Here is a tiny trained network, its code and every weight. The questions are about switching its units off for an input and a class, where a switched-off unit gives its printed mean instead of its output.

import numpy as np


def w(rows, s, z=0):
    codes = np.array(rows[::2]) - 128.0
    scale = np.full(codes.shape[1], s)
    scale[-1] = z or s
    return codes * scale


def norm(h):
    return h / np.sqrt((h * h).mean(-1, keepdims=True) + 1e-5)


def f(y):
    return np.maximum(y, 0)


def log_softmax(a):
    a = a - a.max(-1, keepdims=True)
    return a - np.log(np.exp(a).sum(-1, keepdims=True))


def net(x, mask):
    res = np.array(x, float).reshape(1, 4) / 4 @ E
    u = 0
    for l in range(2):
        y = f(norm(res) @ A[l][:, :-1].T + A[l][:, -1])
        res = res + np.where(mask[u : u + 13], y, B[l][:, -1]) @ B[l][:, :-1]
        u += 13
    return log_softmax(norm(res)[-1] @ U[:, :-1].T + U[:, -1])


A, B = {}, {}
E = w([
[147,11,167,224,81],'x0',
[15,89,153,36,3],'x1',
[125,117,121,124,131],'x2',
[42,160,188,127,251],'x3',
],0.0039)
A[0] = w([
[184,207,53,46,100,179],'0.n1',
[71,98,205,183,160,49],'0.n2',
[43,105,201,228,156,9],'0.n3',
[137,100,177,244,121,73],'0.n4',
[132,62,94,185,91,166],'0.n5',
[166,129,100,166,57,187],'0.n6',
[62,180,20,122,158,140],'0.n7',
[41,110,90,179,171,249],'0.n8',
[169,140,83,200,134,98],'0.n9',
[97,70,197,201,41,95],'0.n10',
[42,148,133,127,60,200],'0.n11',
[152,210,117,81,175,122],'0.n12',
[132,176,192,1,183,196],'0.n13',
],0.0074,0.002)
B[0] = w([
[220,119,64,55,121,252],'0.n1',
[164,182,34,16,171,199],'0.n2',
[222,126,86,50,83,210],'0.n3',
[120,45,87,150,166,219],'0.n4',
[107,161,145,184,80,210],'0.n5',
[52,63,145,175,183,212],'0.n6',
[113,92,209,173,93,207],'0.n7',
[162,220,127,152,201,216],'0.n8',
[113,74,121,170,178,210],'0.n9',
[128,109,131,123,3,229],'0.n10',
[66,89,54,71,88,224],'0.n11',
[143,80,161,152,116,230],'0.n12',
[80,174,172,172,134,253],'0.n13',
],0.0064,0.0046)
A[1] = w([
[146,106,136,157,110,193],'1.n1',
[122,125,94,121,97,144],'1.n2',
[56,166,156,120,116,3],'1.n3',
[149,63,76,99,89,163],'1.n4',
[164,40,84,134,158,186],'1.n5',
[247,94,100,138,212,93],'1.n6',
[120,67,170,42,148,116],'1.n7',
[148,160,154,218,200,134],'1.n8',
[194,102,174,203,132,102],'1.n9',
[146,112,157,152,98,190],'1.n10',
[130,109,205,229,138,36],'1.n11',
[195,127,137,137,139,167],'1.n12',
[58,161,144,150,159,241],'1.n13',
],0.012,0.0026)
B[1] = w([
[115,45,200,128,165,161],'1.n1',
[167,208,129,121,165,162],'1.n2',
[125,61,116,97,251,151],'1.n3',
[152,209,175,156,161,210],'1.n4',
[117,136,85,83,138,214],'1.n5',
[100,99,203,86,108,244],'1.n6',
[137,186,12,131,130,156],'1.n7',
[190,179,152,131,3,207],'1.n8',
[96,206,57,85,160,189],'1.n9',
[131,76,128,88,153,152],'1.n10',
[131,183,54,197,131,174],'1.n11',
[136,7,167,151,210,177],'1.n12',
[26,85,150,199,119,165],'1.n13',
],0.0059,0.011)
U = w([
[193,80,162,77,205,241],'0',
[133,206,55,54,99,142],'1',
[133,197,199,191,135,124],'2',
[3,130,139,110,191,5],'3',
[140,56,65,211,169,91],'4',
[85,55,155,132,48,95],'5',
],0.019,0.0031)

Each question gives the input, the list of numbers given to net, and the class t.
The units are the neurons (one row each of A and B). Each row of codes is followed by its name. A weight is (code - 128) times the scale printed after its matrix; where a second scale follows, it is the last column's (A, B and U).
mask holds one flag per neuron, layer by layer. A switched-off neuron (its flag False) gives its mean, the last column of its row in B, instead of its output. The means were averaged over made-up inputs and are rounded, as every weight is.
A unit's drop is (log p(t) with every unit on - log p(t) with that unit switched off) / (log p(t) with every unit on - log p(t) with every unit switched off).
most important unit: the unit with the biggest drop
k most important neurons: the k neurons with the biggest drops, biggest first
top k neurons in layer l: the k neurons of layer l with the biggest drops, biggest first
drop when u is switched off: that unit's drop, to one decimal
input [4,0,4,-7], class 4: 3 most important neurons -> 1.n6, 1.n8, 0.n6
input [-6,-4,7,0], class 0: 2 most important neurons -> 0.n1, 1.n12
input [1,0,1,-8], class 4: top 3 neurons in layer 1 -> 1.n6, 1.n8, 1.n1
input [-4,-2,7,1], class 2: top 2 neurons in layer 0 -> 0.n13, 0.n3
input [-7,-4,-5,-1], class 0: most important unit -> 0.n1
input [-3,2,-7,2], class 3: top 2 neurons in layer 0 -> 0.n13, 0.n11
input [3,0,-4,-4], class 4: top 3 neurons in layer 1 -> 1.n6, 1.n8, 1.n11
input [8,3,-8,1], class 1: top 2 neurons in layer 1 -> 1.n12, 1.n6
input [-6,-6,-2,1], class 2: top 4 neurons in layer 0 -> 0.n13, 0.n3, 0.n2, 0.n7
input [-7,-3,4,1], class 2: top 4 neurons in layer 0 -> 0.n13, 0.n3, 0.n7, 0.n2
input [8,-5,5,2], class 0: 2 most important neurons -> 0.n3, 0.n2
input [1,-1,5,5], class 0: top 2 neurons in layer 0 -> 0.n3, 0.n2
input [7,1,-8,8], class 1: top 2 neurons in layer 0 -> 0.n2, 0.n10
input [-6,-2,-2,7], class 2: most important unit -> 1.n8
input [-1,0,2,8], class 2: 3 most important neurons -> 0.n8, 1.n8, 0.n11
input [8,6,7,1], class 1: 2 most important neurons -> 0.n2, 1.n12
input [5,0,-1,-8], class 4: top 2 neurons in layer 0 -> 0.n6, 0.n11
input [-8,5,-5,3], class 3: drop when 0.n13 is switched off -> 0.9
input [7,8,0,3], class 1: drop when 1.n11 is switched off -> 0.0
input [6,0,-6,4], class 0: most important unit -> 0.n11
input [-5,-3,-5,8], class 2: drop when 1.n8 is switched off -> 0.2
